Here is a tiny trained network, its code and every weight. The questions are about switching its units off for an input and a class, where a switched-off unit gives its printed mean instead of its output.

import numpy as np


def w(rows, s, z=0):
    codes = np.array(rows[::2]) - 128.0
    scale = np.full(codes.shape[1], s)
    scale[-1] = z or s
    return codes * scale


def f(y):
    return np.maximum(y, 0)


def log_softmax(a):
    a = a - a.max(-1, keepdims=True)
    return a - np.log(np.exp(a).sum(-1, keepdims=True))


def net(x, mask):
    res = np.array(x, float).reshape(1, 3) / 4 @ E
    y = f(res @ A[0][:, :-1].T + A[0][:, -1])
    res = res + np.where(mask, y, B[0][:, -1]) @ B[0][:, :-1]
    return log_softmax(res[-1] @ U[:, :-1].T + U[:, -1])


A, B = {}, {}
E = w([
[167,128,141,124,186,124,120,112,253,128,115],'x0',
[198,117,118,123,140,126,130,133,111,227,186],'x1',
[102,171,157,137,172,127,124,143,91,183,39],'x2',
],0.011)
A[0] = w([
[172,123,129,126,149,129,119,130,146,168,153,97],'n1',
[93,150,145,130,136,121,126,136,40,136,46,140],'n2',
[141,132,131,120,174,128,123,123,196,124,71,4],'n3',
[128,108,116,123,88,128,128,122,127,35,221,99],'n4',
[151,120,125,122,132,127,123,122,172,88,153,99],'n5',
[187,125,129,124,135,130,125,130,181,212,192,97],'n6',
[168,129,122,130,129,126,135,129,100,239,163,37],'n7',
[143,135,134,126,169,127,127,121,229,125,86,99],'n8',
[79,137,139,139,128,131,130,138,169,40,121,102],'n9',
[104,122,115,126,114,126,138,139,93,156,110,114],'n10',
[178,131,128,136,131,128,131,134,95,234,167,188],'n11',
[93,149,137,128,122,138,128,129,52,135,56,138],'n12',
[116,133,129,120,92,129,131,125,42,121,155,179],'n13',
[163,143,123,129,130,126,148,123,160,170,145,100],'n14',
[157,118,126,137,129,128,129,125,181,118,178,135],'n15',
[117,122,122,128,65,129,130,133,3,132,198,42],'n16',
[118,154,151,134,185,127,127,134,110,223,17,151],'n17',
[115,122,124,130,96,131,124,135,35,117,150,188],'n18',
[116,149,142,133,177,126,126,133,118,204,46,42],'n19',
[133,142,137,127,166,128,128,130,127,200,49,6],'n20',
[174,124,122,126,127,129,125,128,99,225,161,11],'n21',
[177,132,131,131,147,126,128,138,90,205,167,100],'n22',
[131,120,117,115,124,128,131,125,99,129,149,69],'n23',
],0.018,0.012)
B[0] = w([
[117,120,142,128,187,130,127,115,123,110,127,167],'n1',
[119,136,143,143,248,133,128,145,129,114,105,248],'n2',
[96,152,135,163,68,120,135,151,122,96,104,178],'n3',
[111,142,125,148,42,124,131,144,129,108,106,230],'n4',
[141,128,132,107,167,143,118,119,128,155,137,181],'n5',
[123,133,145,134,250,122,129,129,123,148,127,208],'n6',
[106,139,119,155,54,124,127,146,126,79,95,189],'n7',
[139,118,104,116,28,133,127,124,126,131,141,231],'n8',
[150,119,114,114,56,124,125,119,130,155,154,225],'n9',
[120,121,151,143,155,118,125,134,124,117,121,170],'n10',
[170,116,111,79,141,138,119,112,145,174,177,239],'n11',
[109,134,147,143,224,124,138,131,116,124,116,235],'n12',
[113,130,131,153,64,133,117,129,127,98,112,240],'n13',
[139,130,144,122,172,130,125,140,116,135,108,163],'n14',
[142,113,130,105,185,132,133,118,119,151,142,199],'n15',
[171,116,110,75,86,130,120,106,147,181,176,238],'n16',
[92,134,144,166,69,121,134,142,108,89,86,253],'n17',
[107,138,120,152,89,122,144,139,126,100,96,249],'n18',
[166,109,101,93,56,140,118,105,149,156,178,190],'n19',
[174,116,95,77,91,130,129,109,146,175,182,168],'n20',
[87,144,148,169,78,128,141,143,102,92,89,176],'n21',
[128,127,108,121,45,118,127,120,152,125,145,195],'n22',
[140,110,140,117,120,131,122,121,122,148,143,141],'n23',
],0.027,0.016)
U = w([
[94,140,118,170,95,122,149,148,122,79,98,10],'0',
[171,105,100,86,114,133,131,104,149,158,180,252],'1',
[117,127,152,138,248,132,144,131,116,128,119,122],'2',
],0.015,0.0023)

Each question gives the input, the list of numbers given to net, and the class t.
The units are the neurons (one row each of A and B). Each row of codes is followed by its name. A weight is (code - 128) times the scale printed after its matrix; where a second scale follows, it is the last column's (A, B and U).
mask holds one flag per neuron, in row order. A switched-off neuron (its flag False) gives its mean, the last column of its row in B, instead of its output. The means were averaged over made-up inputs and are rounded, as every weight is.
A unit's drop is (log p(t) with every unit on - log p(t) with that unit switched off) / (log p(t) with every unit on - log p(t) with every unit switched off).
The circuit of an input: a set's keep is (log p(t) with only the set's units on - log p(t) with every unit switched off) / (log p(t) with every unit on - log p(t) with every unit switched off). Starting from the 12 units with the biggest drops (on a tie, the unit counted first), units are removed one at a time, each time the one whose removal leaves the highest keep (on an exact tie, the one counted first), for as long as the keep stays at least 0.8.
units of the circuit, in order: the units of the circuit, biggest drop first
k most important neurons: the k neurons with the biggest drops, biggest first
drop when u is switched off: that unit's drop, to one decimal
input [5,-8,-2], class 1: units of the circuit, in order -> [n9]
input [2,2,6], class 1: 2 most important neurons -> [n20 n19]
input [-7,3,-7], class 1: 2 most important neurons -> [n16 n17]
input [0,1,-4], class 1: 2 most important neurons -> [n2 n12]
input [-4,-1,7], class 2: 2 most important neurons -> [n2 n12]
input [3,3,6], class 1: 4 most important neurons -> [n20 n19 n11 n18]
input [-2,-1,6], class 2: 2 most important neurons -> [n2 n12]
input [-5,5,-1], class 1: 3 most important neurons -> [n16 n11 n17]
input [3,2,6], class 1: 4 most important neurons -> [n20 n19 n18 n11]
input [6,-8,-4], class 1: 2 most important neurons -> [n9 n17]
input [8,-7,-2], class 1: 2 most important neurons -> [n17 n9]
input [3,6,0], class 2: 2 most important neurons -> [n6 n16]
input [-3,-3,7], class 2: drop when n10 is switched off -> 0.0
input [8,5,-5], class 2: units of the circuit, in order -> [n6]
input [4,-6,-4], class 1: drop when n17 is switched off -> 0.3
input [6,-8,-7], class 1: drop when n9 is switched off -> 0.2
